Q886: [1.677, -4.045, 0.751, 2.043, 0.058, 3.784, 1.360, -0.915, 5.642, 0.332]
Q260: [4.359, 1.181, 7.507, -5.383, 0.659, 3.728, 0.837, -2.806, 2.796, -0.372]
Q82: [-3.726, -2.082, 2.256, -0.112, -0.364, 4.968, 3.935, -4.415, 3.563, -0.324]
Q624: [0.960, -3.924, 0.221, -0.710, -0.814, 2.856, 3.889, -0.051, 1.766, 2.190]
Q678: [-8.071, -1.129, 5.158, 4.359, 1.179, 7.507, -1.244, -5.383, 5.431, -3.029]
rev: [-5.383, -1.244, 7.507, 1.179] | Q678
rev: [1.766, -0.051, 3.889, 2.856, -0.814] | Q624
rev: [7.507, 1.179, 4.359] | Q678

Q500: [-0.564, 1.829, 0.332, -6.869, -2.919, -3.164]
Q183: [-3.177, -1.473, 0.813, -5.885, -3.862, -3.347]
Q318: [-0.889, 0.979, -0.001, -6.916, -3.703, -2.894]
Q391: [0.651, 4.602, 2.280, -5.885, -3.862, -3.347]
Q311: [0.478, 4.196, 2.510, -3.179, -1.473, -3.479]
Q4: [-1.077, -0.034, 0.291, -7.363, -3.110, -2.608]
rev: [-3.110, -7.363, 0.291, -0.034, -1.077] | Q4
rev: [-6.869, 0.332, 1.829, -0.564] | Q500
rev: [-0.001, 0.979] | Q318
which: [-3.177, -1.473, 0.813, -5.885, -3.862, -3.347] | Q183
rev: [-1.473, -3.179] | Q311
rev: [-3.164, -2.919, -6.869, 0.332] | Q500
rev: [-3.862, -5.885, 0.813] | Q183

Q374: [2.847, 3.779, 1.528, -5.456, -2.062, -5.191, 0.976, -6.697, 2.115, 0.328, -1.096, 1.483, 0.455, 2.391, -5.472, -3.030, 3.405]
Q537: [-4.756, -6.862, -5.250, 6.191, 4.682, 2.073, 2.285, 4.558, -4.589, 1.779, 3.618, 3.197, 1.108, -3.992, 5.801, 3.840, -5.508]
Q176: [-0.805, -2.534, -0.363, -1.616, -1.947, -3.310, -1.343, -4.311, -0.349, 1.643, -2.795, 0.950, -0.715, 0.394, -3.945, -2.800, 0.601]
Q861: [4.243, 0.443, 3.387, -3.561, 0.788, -0.329, -1.701, -0.483, 2.273, 1.355, -1.138, -3.069, 1.785, 3.630, -0.037, 0.373, 2.741]
Q825: [0.480, -0.848, -0.299, 3.304, -0.405, 3.503, 0.046, 2.950, 1.063, -3.469, 3.104, -5.749, 1.352, 1.518, 6.011, 1.756, -0.447]
Q827: [3.774, 0.375, 1.699, -4.758, -1.953, -3.625, -2.149, -3.941, 2.103, 2.543, -0.657, -0.003, -1.344, 2.217, -4.885, -1.852, 4.532]
Q677: [4.645, -0.299, 4.727, -3.130, -0.467, 1.056, 0.136, 0.741, 4.923, -2.950, -1.671, -1.602, 0.305, 4.696, 1.629, 0.255, 2.368]
Q982: [-0.204, 0.836, 0.726, -2.247, 0.075, -3.235, 1.864, -2.537, -0.505, 1.978, -2.772, 6.534, -1.013, 0.643, -3.408, -0.870, 1.758]
Q953: [0.779, 0.741, -2.950, 4.727, 1.056, -0.299, -3.130, -0.467, 4.923, 0.136, 1.929, -1.025, 2.903, 0.741, 0.701, 1.010, -2.972]
Q795: [-3.801, 0.051, -1.105, 1.709, 0.109, 0.867, -3.740, 2.747, -3.741, -1.635, 3.163, -2.921, -0.583, -3.040, 2.607, 0.570, -0.730]
Q747: [-3.625, -2.149, -3.941, 2.103, 2.543, -0.656, -0.003, -1.344, 2.217, 2.157, 6.319, 0.954, 1.548, -2.405, -1.794, -0.190, -1.176]
Q364: [-2.157, 5.112, -1.711, -1.623, -1.610, -0.397, -1.432, -2.349, -2.639, -3.101, 0.098, 0.632, -0.662, -3.926, -0.755, -1.537, 0.038]
rev: [-5.749, 3.104, -3.469, 1.063, 2.950, 0.046, 3.503, -0.405] | Q825
rev: [2.368, 0.255, 1.629, 4.696, 0.305] | Q677
rev: [-2.950, 4.923, 0.741, 0.136, 1.056, -0.467, -3.130, 4.727, -0.299] | Q677
rev: [2.217, -1.344, -0.003, -0.657, 2.543, 2.103, -3.941, -2.149, -3.625] | Q827
rev: [-0.662, 0.632, 0.098] | Q364
rev: [1.352, -5.749, 3.104, -3.469, 1.063, 2.950, 0.046, 3.503] | Q825

Q640: [-0.392, 0.171, -2.456, -2.457, 2.840]
Q758: [7.958, -0.391, 0.171, -2.456, -3.270]
Q173: [6.050, -1.470, -2.456, -3.270, 0.171]
rev: [0.171, -0.391, 7.958] | Q758
rev: [-2.457, -2.456] | Q640
rev: [0.171, -0.391] | Q758
rev: [0.171, -3.270, -2.456] | Q173
rev: [-2.456, 0.171, -0.391] | Q758
rev: [0.171, -0.392] | Q640

Q124: [0.137, 5.029, 1.588, -2.084, -1.286, 5.178, 4.287, -1.205, 2.906, -3.038, 2.624, -0.043, 1.861, -0.573, 3.482, -4.360, -1.184, 3.695]
Q11: [5.178, 4.286, -1.205, 2.906, -1.286, 5.178, 4.287, -1.205, 2.906, -3.038, 2.624, -0.043, 1.861, -0.573, -1.389, 2.861, -1.916, -5.715]
Q385: [0.137, 5.029, 1.588, -2.084, -1.286, 4.287, 5.178, -1.205, 2.906, -3.038, 2.624, -0.043, 1.861, -0.573, -1.389, 2.861, -1.607, -3.910]
Q719: [0.137, 5.029, 1.588, -2.084, -1.286, 5.178, 4.287, -1.205, 2.906, -3.038, 2.624, -0.043, 1.861, -0.573, -1.389, 2.861, 4.038, 4.599]
rev: [2.906, -1.205, 5.178, 4.287] | Q385
which: [5.178, 4.286, -1.205, 2.906, -1.286, 5.178, 4.287, -1.205, 2.906, -3.038, 2.624, -0.043, 1.861, -0.573, -1.389, 2.861, -1.916, -5.715] | Q11
rev: [2.624, -3.038, 2.906, -1.205, 4.287, 5.178, -1.286, 2.906, -1.205] | Q11
which: [0.137, 5.029, 1.588, -2.084, -1.286, 5.178, 4.287, -1.205, 2.906, -3.038, 2.624, -0.043, 1.861, -0.573, 3.482, -4.360, -1.184, 3.695] | Q124
rev: [-1.607, 2.861, -1.389, -0.573, 1.861] | Q385

Q807: [2.578, -1.940, -3.434, -3.372, 5.854]
Q837: [6.735, -1.653, 6.268, 0.535, -3.354]
Q37: [5.265, -3.742, 5.549, 3.726, -1.848]
Q550: [3.053, 0.682, -0.102, -2.723, -1.454]
Q387: [-3.356, 0.482, 3.424, -4.144, 0.859]
Q725: [4.757, 0.668, 1.268, -3.215, -2.628]
Q776: [1.449, -0.039, -0.430, -1.709, -0.888]
Q718: [0.535, -3.356, 0.481, 3.424, 0.002]
Q794: [0.689, -1.451, -2.087, -1.126, 1.092]
Q14: [2.665, -0.986, 1.183, 0.387, -1.021]
rev: [-3.354, 0.535] | Q837
rev: [3.424, 0.481, -3.356] | Q718
rev: [5.854, -3.372, -3.434] | Q807

Q948: [1.797, 2.087, 2.026, -2.924, 1.143, 0.104, -3.967, -2.100, -1.271, -1.649, -2.196, 0.240, -0.931, -2.426, 0.861, 1.002, -0.232, -0.494, 0.245, -1.606, -0.420, -0.432, -0.314, 0.103, -0.277, -2.239, 0.089, -1.183, -0.260, 1.076, 1.794, -0.848, 1.850, 2.614, -0.262, 0.189, 0.757, -0.356, 2.263]
Q840: [2.984, 0.189, -0.518, -1.861, 1.891, -1.482, -4.032, -1.151, -0.877, 0.322, -3.673, 1.452, -1.191, 0.186, 3.097, -1.215, -1.275, 1.472, -1.825, -2.435, 0.203, -0.074, -0.077, -2.652, 2.964, 0.702, -0.539, -0.777, 1.731, -0.536, -1.065, -1.337, 0.884, 0.388, -0.375, 2.895, 2.781, -0.106, -0.107]
Q212: [0.743, 1.606, 3.091, -2.157, 1.869, -0.393, -7.032, -2.096, -1.161, -1.827, -1.907, 0.613, -1.631, 0.265, -0.174, -1.270, -0.608, -0.274, -2.805, -2.183, -1.066, -0.698, 0.291, -0.036, -0.226, -3.174, 0.388, -1.581, -0.124, -0.003, -0.573, -0.188, -0.332, 1.274, 0.561, 1.931, 0.732, -0.555, 1.995]
Q121: [0.240, -0.931, -2.428, 0.861, 1.611, -2.466, -4.463, -0.733, -0.675, -0.413, -3.614, 0.643, -0.798, 0.130, 0.414, -0.373, -2.416, 0.818, -2.627, -2.681, 0.313, -1.006, -0.884, -2.270, 1.788, 0.531, 0.013, -1.569, 1.702, -0.017, -1.512, -1.875, 0.587, 0.316, 0.158, 2.971, 2.469, -0.898, 0.121]
Q179: [0.320, -3.673, 1.331, -3.103, 1.091, -0.067, -3.514, -2.367, -1.417, -1.207, -2.558, 0.530, -0.530, -2.331, 1.405, 0.984, 0.453, 0.085, 0.739, -1.252, -0.716, -0.264, 0.256, -0.011, -0.495, -1.596, -0.018, -0.596, 1.251, 0.434, 1.138, -0.446, 2.009, 2.142, -0.528, 0.268, 0.513, -0.416, 1.980]
Q894: [1.815, 0.864, 2.048, -2.862, 1.050, -1.302, -5.151, -1.156, -2.922, -1.138, -3.788, -0.073, -0.227, 0.866, -0.186, 1.070, -2.121, -0.012, -0.799, -2.186, -0.040, -1.705, -2.085, -2.904, -0.130, -0.028, 2.720, -1.715, 0.830, -0.665, 0.038, -0.971, -0.262, 0.307, 0.523, 2.075, 1.443, -2.483, 0.128]
rev: [-3.673, 0.322] | Q840
rev: [-1.482, 1.891, -1.861, -0.518, 0.189] | Q840
rev: [0.861, -2.426, -0.931, 0.240] | Q948
rev: [0.513, 0.268, -0.528, 2.142, 2.009, -0.446, 1.138] | Q179

Q40: [7.897, 5.658, 0.520, 3.713, 4.752, 5.995, 0.936, 5.416, -2.203, 0.378, 1.766, 0.536, 0.936, 5.782, -2.438, -0.725, -5.168, 2.660, 5.876, 1.779, 0.080, 1.808, 7.691, -2.085]
Q510: [-5.012, -2.980, -4.398, -4.002, -6.350, -4.650, -1.600, -3.571, 5.538, 2.279, 2.790, 2.800, 2.992, -3.515, -1.884, 4.218, -0.498, 2.289, -4.070, 3.918, 1.043, -5.587, -4.897, 0.773]
Q161: [-5.012, -2.980, -4.398, 4.752, 1.766, 5.995, 0.936, 5.416, 3.713, -2.203, 0.378, 2.800, 2.992, -3.515, 1.320, -1.623, -0.217, 0.014, 5.056, -5.455, -2.477, 6.711, 6.556, -1.926]
rev: [0.014, -0.217, -1.623, 1.320, -3.515, 2.992, 2.800, 0.378, -2.203] | Q161
rev: [-0.725, -2.438, 5.782, 0.936, 0.536] | Q40
rev: [1.766, 0.378, -2.203, 5.416, 0.936, 5.995, 4.752, 3.713] | Q40
rev: [-1.623, 1.320, -3.515, 2.992, 2.800, 0.378, -2.203, 3.713, 5.416, 0.936, 5.995, 1.766] | Q161

Q132: [-2.144, -1.313, -0.592, 0.281, -3.003, -2.533, -2.973, -0.353, -5.732, -1.077, -4.959, -6.576, 0.594, 0.152, -3.540, 0.689, 0.717, -3.249, -1.056, 4.420, -3.555, -0.804, -1.025, -5.289, -4.133, -2.028, -3.494, -2.345, 2.300, 4.820, 1.379, 4.497, -6.417, -0.677, 1.290, 0.386, -4.574, 1.136, -2.520, 1.066, -2.523, -1.950, 1.903, 3.456, -0.436, 3.991, -2.017, -1.098]
Q28: [-4.821, -3.623, 5.344, 3.322, -4.171, -4.316, -4.583, 3.923, -4.206, -3.472, -4.112, -2.252, -1.074, 3.811, -1.134, 2.390, 2.882, -3.569, 3.088, 2.377, -1.278, 5.739, 5.443, -3.642, -3.353, -5.252, -2.770, -6.035, -5.443, -3.153, 5.198, -4.741, -4.156, 0.305, 1.255, -3.592, -3.969, 1.524, -3.852, 3.434, -3.438, -0.420, 4.658, -3.265, -3.538, -5.780, 2.742, 3.150]
Q354: [-2.479, -3.053, -0.831, -4.392, 2.872, -2.040, 1.288, -5.287, -0.915, -2.835, 0.699, 0.567, -2.568, -4.660, -4.845, -3.039, -3.156, 2.840, 0.821, 4.060, 2.510, 1.902, 1.115, -1.487, -2.108, 1.604, -2.380, 1.260, 1.066, 3.315, 2.343, 3.063, 0.395, -4.956, 3.052, 0.552, -0.322, -5.044, 2.787, -6.360, 1.787, 1.374, -5.754, 1.523, -1.556, 3.515, 3.872, -4.380]
Q301: [0.221, -2.090, 0.273, -5.304, 3.324, -3.011, 1.672, -4.661, 0.471, -2.474, 1.316, 2.999, -2.029, -4.556, -4.507, -3.586, -5.383, 4.691, 1.618, 5.515, 4.240, 2.404, -1.717, 1.084, 0.408, -1.365, -3.818, -0.475, 4.772, 5.167, -2.875, 3.856, -0.324, -5.105, -0.124, 4.468, 3.789, -5.180, 3.563, -5.435, 2.848, 0.026, -4.434, 5.827, -1.057, 2.839, 5.666, -6.175]
Q775: [1.681, -3.818, 5.333, -0.191, -2.352, 1.763, -3.808, 0.837, -2.141, 3.957, 0.303, 1.641, 5.643, 1.093, 0.320, 2.918, 0.946, -0.792, 2.599, 3.626, 1.473, 4.423, -2.593, 1.066, 0.691, -5.540, 0.362, -5.269, 1.482, 2.755, -2.683, 0.802, -3.577, 3.092, -1.738, 3.858, -0.662, 4.343, -3.601, 1.021, 0.250, -1.483, 3.679, 2.390, 4.364, -1.756, 3.668, 1.776]
Q555: [-1.037, -2.357, -2.445, -1.199, -3.638, -0.464, -3.211, -2.706, -1.046, -3.042, 3.598, 2.544, -2.392, -1.070, 1.254, -2.876, -0.005, -5.126, -1.955, 0.457, -4.359, -2.453, -3.997, -0.445, 0.407, -3.530, 0.207, -4.789, 4.391, 4.914, -0.702, 4.967, -0.078, -1.788, 3.165, 4.364, 1.386, -2.897, -3.479, -0.697, 3.448, -4.821, -0.132, 3.390, -1.846, 3.782, -2.661, 0.228]
Q433: [2.842, 0.966, -2.051, -0.494, -2.748, 2.072, -2.205, -1.308, 2.334, 1.572, 3.364, 3.242, -1.787, -3.843, 2.159, -2.619, 1.009, -3.873, -1.971, 0.968, -3.403, -3.310, -6.365, 1.362, 2.272, -4.642, 1.329, -4.138, 4.761, 4.511, -5.153, 4.379, 2.724, -0.132, -0.113, 3.839, 3.223, -0.261, -3.972, -1.398, 5.075, -3.864, 1.375, 5.395, -2.563, 2.530, -2.630, 0.285]
Q557: [-4.298, -3.399, -0.590, -3.613, 4.420, -5.113, 4.819, 2.365, 1.778, -2.819, 3.273, 0.134, -4.052, -4.720, -0.230, -3.525, -4.532, 3.439, 4.464, 4.367, 2.922, -1.863, -4.264, -1.169, -2.235, 1.255, -4.785, 4.295, 4.871, 3.422, -3.218, 5.218, 3.717, -2.884, -5.164, 4.415, 1.598, -1.396, 4.184, -3.011, 3.604, 3.350, 2.896, 4.053, -5.437, 2.688, 3.287, 1.761]
Q961: [2.842, 0.966, -2.051, -0.494, -2.748, 2.072, -2.205, -1.308, 2.334, 1.572, 3.364, 3.242, -1.787, -3.843, 2.159, -2.619, 1.009, -3.873, -1.971, 0.968, -3.403, -3.310, -6.365, 1.362, 2.272, -4.642, 1.329, -4.138, 4.761, 4.511, -5.153, 4.379, 2.724, -0.132, -5.589, -2.809, 2.313, 0.026, -5.435, -5.180, -4.434, 2.848, 3.563, -2.355, 1.681, -3.819, 5.239, 1.939]
Q903: [-3.352, 0.387, 2.936, -1.090, 0.755, -1.837, -0.358, -0.164, -5.932, 0.421, -4.504, -3.169, 0.607, 1.345, -4.605, 3.223, -2.605, 0.761, 3.402, 3.259, 2.864, 4.157, 2.990, -3.579, -4.626, 1.260, -3.277, -0.759, -2.547, 0.387, 4.978, 0.565, -3.540, 0.551, 2.310, -3.519, -3.949, -1.591, 1.545, -3.031, -3.549, 3.013, -2.582, -2.746, 1.412, 2.682, 4.172, -1.861]
rev: [2.300, -2.345, -3.494, -2.028] | Q132
rev: [-4.434, 0.026, 2.848, -5.435, 3.563, -5.180] | Q301
rev: [-3.819, 1.681] | Q961

Q908: [2.748, 0.738, -3.306, -0.595, 2.453, 0.183, 1.842, -2.054, 2.807, 1.567, -3.095, 3.735]
Q103: [2.004, 0.468, 2.483, -3.115, 1.738, -0.377, 1.103, -3.980, 0.435, 0.854, 1.629, -3.531]
Q602: [-1.994, -3.698, -1.829, -0.504, 1.665, 1.636, 0.109, 2.476, 0.460, 3.206, 2.842, -1.381]
Q271: [-0.030, 0.672, -3.209, -1.992, -3.698, -1.829, 4.734, 4.413, -1.477, -1.658, -2.630, 2.323]
Q918: [1.492, -1.674, -0.030, 0.672, -3.209, -1.994, -3.698, -1.829, -0.504, 1.666, 1.636, 0.109]
Q547: [-0.428, -0.304, 3.494, -0.951, -0.186, 1.486, -1.724, 4.218, 1.946, -1.278, -1.990, -4.030]
Q485: [2.748, 0.738, -3.306, -0.595, 2.453, 0.183, -4.217, -2.054, 2.807, 1.567, -3.095, 3.735]
Q881: [-1.568, 1.920, 3.585, -1.657, 3.499, 0.374, 4.019, -3.121, 0.223, -0.858, 1.535, 2.414]
Q252: [1.884, -0.831, 1.396, -0.012, 1.782, -7.071, -2.005, 3.540, 0.129, -1.253, 4.492, 1.729]
Q476: [4.507, 1.630, -1.129, -0.937, -1.706, -0.562, 4.429, 4.524, -1.901, -1.518, -2.976, 1.291]
Q960: [2.312, 1.343, 0.370, -1.097, -2.203, -0.016, 2.319, -3.337, -0.305, 3.226, 1.282, -4.408]
rev: [0.109, 1.636, 1.666, -0.504, -1.829, -3.698, -1.994] | Q918
rev: [-1.829, -3.698, -1.994, -3.209, 0.672, -0.030] | Q918
rev: [1.567, 2.807, -2.054, -4.217, 0.183, 2.453, -0.595, -3.306, 0.738] | Q485
rev: [1.396, -0.831] | Q252
rev: [-3.115, 2.483, 0.468, 2.004] | Q103

Q356: [5.014, -1.285, 5.898, -6.978, -5.569, 5.403]
Q178: [5.014, 1.764, 5.898, -6.978, -5.569, 5.403]
Q50: [1.764, 5.014, -6.978, 5.898, -5.569, 5.403]
rev: [-5.569, -6.978, 5.898, 1.764, 5.014] | Q178
which: [5.014, 1.764, 5.898, -6.978, -5.569, 5.403] | Q178
rev: [-6.978, 5.898, 1.764, 5.014] | Q178
which: [5.014, -1.285, 5.898, -6.978, -5.569, 5.403] | Q356

Q157: [6.461, -7.746, -1.181, 2.159, -5.217]
Q3: [-2.541, -3.910, 1.789, 2.166, -1.586]
Q867: [-1.167, -7.746, -1.318, -1.924, 6.464]
Q456: [1.378, 6.464, -7.746, -1.318, -1.924]
Q440: [2.281, -0.750, 4.431, -1.287, 5.972]
rev: [-1.586, 2.166, 1.789, -3.910] | Q3
rev: [-7.746, 6.464] | Q456
rev: [-1.924, -1.318, -7.746, 6.464] | Q456
rev: [2.166, 1.789, -3.910] | Q3
rev: [-1.318, -7.746, -1.167] | Q867

